Here is a tiny trained network, its code and every weight. The questions are about switching its units off for an input and a target symbol, where a switched-off unit gives its printed mean instead of its output.

import numpy as np


def w(rows, s, z=0):
    codes = np.array(rows[::2]) - 128.0
    scale = np.full(codes.shape[1], s)
    scale[-1] = z or s
    return codes * scale


def f(y):
    return np.maximum(y, 0)


def softmax(a):
    e = np.exp(a - a.max(-1, keepdims=True))
    return e / e.sum(-1, keepdims=True)


def log_softmax(a):
    a = a - a.max(-1, keepdims=True)
    return a - np.log(np.exp(a).sum(-1, keepdims=True))


def net(x, mask):
    ids = ['ΞΦαβγμω'.index(c) for c in x.split()]
    T = len(ids)
    res = E[ids] + P[:T]
    u = 0
    for l in range(3):
        r = res
        for j in range(2):
            rows = slice(2 * j, 2 * j + 2)
            q, k, v = (r @ M[l][rows].T for M in (Q, K, V))
            z = softmax(np.where(np.tri(T) > 0, q @ k.T / 2**0.5, -1e9)) @ v
            o = O[l][rows]
            res = res + np.where(mask[u + j], z, o[:, -1]) @ o[:, :-1]
        u += 2
        y = f(res @ A[l][:, :-1].T + A[l][:, -1])
        res = res + np.where(mask[u : u + 4], y, B[l][:, -1]) @ B[l][:, :-1]
        u += 4
    return log_softmax(res[-1] @ U[:, :-1].T + U[:, -1])


Q, K, V, O, A, B = {}, {}, {}, {}, {}, {}
E = w([
[175,145,136],'Ξ',
[164,163,136],'Φ',
[182,136,134],'α',
[109,173,141],'β',
[218,26,148],'γ',
[224,83,238],'μ',
[93,163,249],'ω',
],0.016)
P = w([
[50,2,156],'0',
[142,91,98],'1',
[145,136,70],'2',
[144,157,75],'3',
[135,192,89],'4',
[126,201,110],'5',
[113,205,143],'6',
[98,201,173],'7',
[89,213,205],'8',
[165,205,228],'9',
],0.006)
Q[0] = w([
[108,148,82],'0.h0',
[78,56,84],'0.h0',
[219,239,122],'0.h1',
[254,165,206],'0.h1',
],0.0089)
K[0] = w([
[156,74,87],'0.h0',
[170,154,96],'0.h0',
[148,187,242],'0.h1',
[184,249,167],'0.h1',
],0.011)
V[0] = w([
[84,53,128],'0.h0',
[114,125,30],'0.h0',
[130,221,166],'0.h1',
[254,242,184],'0.h1',
],0.0096)
O[0] = w([
[177,190,117,111],'0.h0',
[186,174,217,47],'0.h0',
[159,31,156,186],'0.h1',
[2,63,108,254],'0.h1',
],0.007,0.0082)
A[0] = w([
[78,2,115,129],'0.n0',
[65,183,192,252],'0.n1',
[170,80,75,76],'0.n2',
[153,206,119,40],'0.n3',
],0.0099,0.0012)
B[0] = w([
[145,254,154,244],'0.n0',
[113,26,27,175],'0.n1',
[110,202,110,145],'0.n2',
[166,17,163,129],'0.n3',
],0.0091,0.011)
Q[1] = w([
[162,41,252],'1.h0',
[124,241,158],'1.h0',
[80,159,141],'1.h1',
[58,178,164],'1.h1',
],0.011)
K[1] = w([
[119,120,192],'1.h0',
[9,154,147],'1.h0',
[75,131,180],'1.h1',
[61,121,213],'1.h1',
],0.011)
V[1] = w([
[115,98,68],'1.h0',
[121,70,137],'1.h0',
[167,234,155],'1.h1',
[188,103,254],'1.h1',
],0.0073)
O[1] = w([
[106,205,98,193],'1.h0',
[168,151,59,64],'1.h0',
[205,1,113,190],'1.h1',
[36,90,42,9],'1.h1',
],0.0058,0.0012)
A[1] = w([
[147,221,96,30],'1.n0',
[53,226,3,75],'1.n1',
[80,199,114,79],'1.n2',
[73,25,205,2],'1.n3',
],0.0054,0.0033)
B[1] = w([
[88,80,194,147],'1.n0',
[127,253,188,253],'1.n1',
[117,106,135,191],'1.n2',
[154,237,144,145],'1.n3',
],0.011,0.0028)
Q[2] = w([
[143,97,251],'2.h0',
[143,219,150],'2.h0',
[145,206,112],'2.h1',
[154,117,84],'2.h1',
],0.015)
K[2] = w([
[40,50,234],'2.h0',
[49,89,68],'2.h0',
[84,152,248],'2.h1',
[179,183,125],'2.h1',
],0.012)
V[2] = w([
[133,132,78],'2.h0',
[201,172,189],'2.h0',
[73,5,206],'2.h1',
[13,98,26],'2.h1',
],0.017)
O[2] = w([
[82,127,91,62],'2.h0',
[108,162,187,39],'2.h0',
[175,226,161,6],'2.h1',
[248,107,90,200],'2.h1',
],0.016,0.0021)
A[2] = w([
[171,31,229,114],'2.n0',
[190,17,114,147],'2.n1',
[139,41,118,255],'2.n2',
[154,92,255,103],'2.n3',
],0.0086,0.005)
B[2] = w([
[15,194,162,170],'2.n0',
[64,169,35,195],'2.n1',
[112,9,62,255],'2.n2',
[133,112,7,205],'2.n3',
],0.011,0.0043)
U = w([
[160,115,155,167],'Ξ',
[173,102,166,254],'Φ',
[152,106,153,164],'α',
[154,138,1,47],'β',
[114,78,166,143],'γ',
[93,223,110,126],'μ',
[218,215,49,82],'ω',
],0.0098,0.0042)

Each question gives the input, a string of symbols that net reads in full, and the target symbol t.
The units are the heads (2 rows each of Q, K, V and O) and the neurons (one row each of A and B). Each row of codes is followed by its name. A weight is (code - 128) times the scale printed after its matrix; where a second scale follows, it is the last column's (O, A, B and U).
mask holds one flag per unit, layer by layer, with each layer's heads first. A switched-off unit (its flag False) gives its mean, the last column of its rows in O or B, instead of its output. The means were averaged over made-up inputs and are rounded, as every weight is.
A unit's drop is (log p(t) with every unit on - log p(t) with that unit switched off) / (log p(t) with every unit on - log p(t) with every unit switched off).
The circuit of an input: a set's keep is (log p(t) with only the set's units on - log p(t) with every unit switched off) / (log p(t) with every unit on - log p(t) with every unit switched off). Starting from the 12 units with the biggest drops (on a tie, the unit counted first), units are removed one at a time, each time the one whose removal leaves the highest keep (on an exact tie, the one counted first), for as long as the keep stays at least 0.8.
units of the circuit, in order: the units of the circuit, biggest drop first
top k neurons: the k neurons with the biggest drops, biggest first
top k neurons in layer l: the k neurons of layer l with the biggest drops, biggest first
which heads matter: for each layer, one digit per head in row order, 1 if its drop is at least 0.15 and else 0, layers parted by /
input μ μ γ ω Ξ, target ω: units of the circuit, in order => (1.h1 2.h1)
input Ξ Ξ Φ β ω μ, target ω: which heads matter => 10 / 00 / 01
input β Φ γ Ξ β β μ β μ γ, target μ: top neuron => (0.n2)
input μ γ Φ Φ β ω, target β: which heads matter => 00 / 00 / 11
input β μ β β α α β β α, target β: top 3 neurons => (0.n0 2.n1 0.n1)
input γ α α, target γ: top 2 neurons => (0.n1 0.n2)
input μ Φ γ β Φ β γ ω ω μ, target ω: units of the circuit, in order => (0.n1 2.h1)
input β γ Ξ β, target γ: top 3 neurons => (0.n2 0.n1 0.n3)
input μ β Ξ γ β ω β, target ω: top 3 neurons => (1.n1 0.n0 0.n1)
input Ξ γ β Φ β β α β, target β: top 3 neurons => (0.n0 0.n1 1.n1)
input Φ μ Ξ, target μ: which heads matter => 00 / 00 / 01
input μ β ω μ μ β α β Φ, target β: units of the circuit, in order => (0.n1 2.h0)
input Φ β μ ω Φ ω β β α α, target β: units of the circuit, in order => (2.h1 1.n1 0.n1 2.h0)
input β μ β α μ α, target μ: which heads matter => 01 / 00 / 01
input Φ β ω β ω ω, target ω: units of the circuit, in order => (2.h1 0.n1)
input β μ ω α β μ, target β: which heads matter => 00 / 01 / 10
input γ α Ξ, target γ: units of the circuit, in order => (2.h1 0.h1)
input μ Φ μ Φ β β β Ξ, target β: top 3 neurons => (2.n1 0.n1 2.n2)
input α γ β γ ω α Φ ω Φ, target ω: units of the circuit, in order => (0.n1 2.h1)
input β μ α Φ β β Ξ β Ξ, target β: units of the circuit, in order => (2.h1 0.n0 2.n1)
input Φ μ Φ β β Ξ μ γ γ, target μ: top 2 neurons => (0.n1 2.n2)
input β β μ β, target μ: which heads matter => 01 / 10 / 01
input μ μ ω β, target ω: top 2 neurons in layer 0 => (0.n0 0.n2)
input α ω μ μ Φ β Φ β Φ, target β: which heads matter => 01 / 00 / 01
input μ ω Ξ, target ω: which heads matter => 11 / 01 / 01
input μ ω γ μ Φ Φ μ γ ω γ, target ω: units of the circuit, in order => (0.n0 1.h1 2.h1 0.n2)
input μ ω Φ ω μ μ β α γ Φ, target γ: top 3 neurons => (0.n0 0.n1 0.n2)
input μ μ β, target μ: units of the circuit, in order => (2.h1)
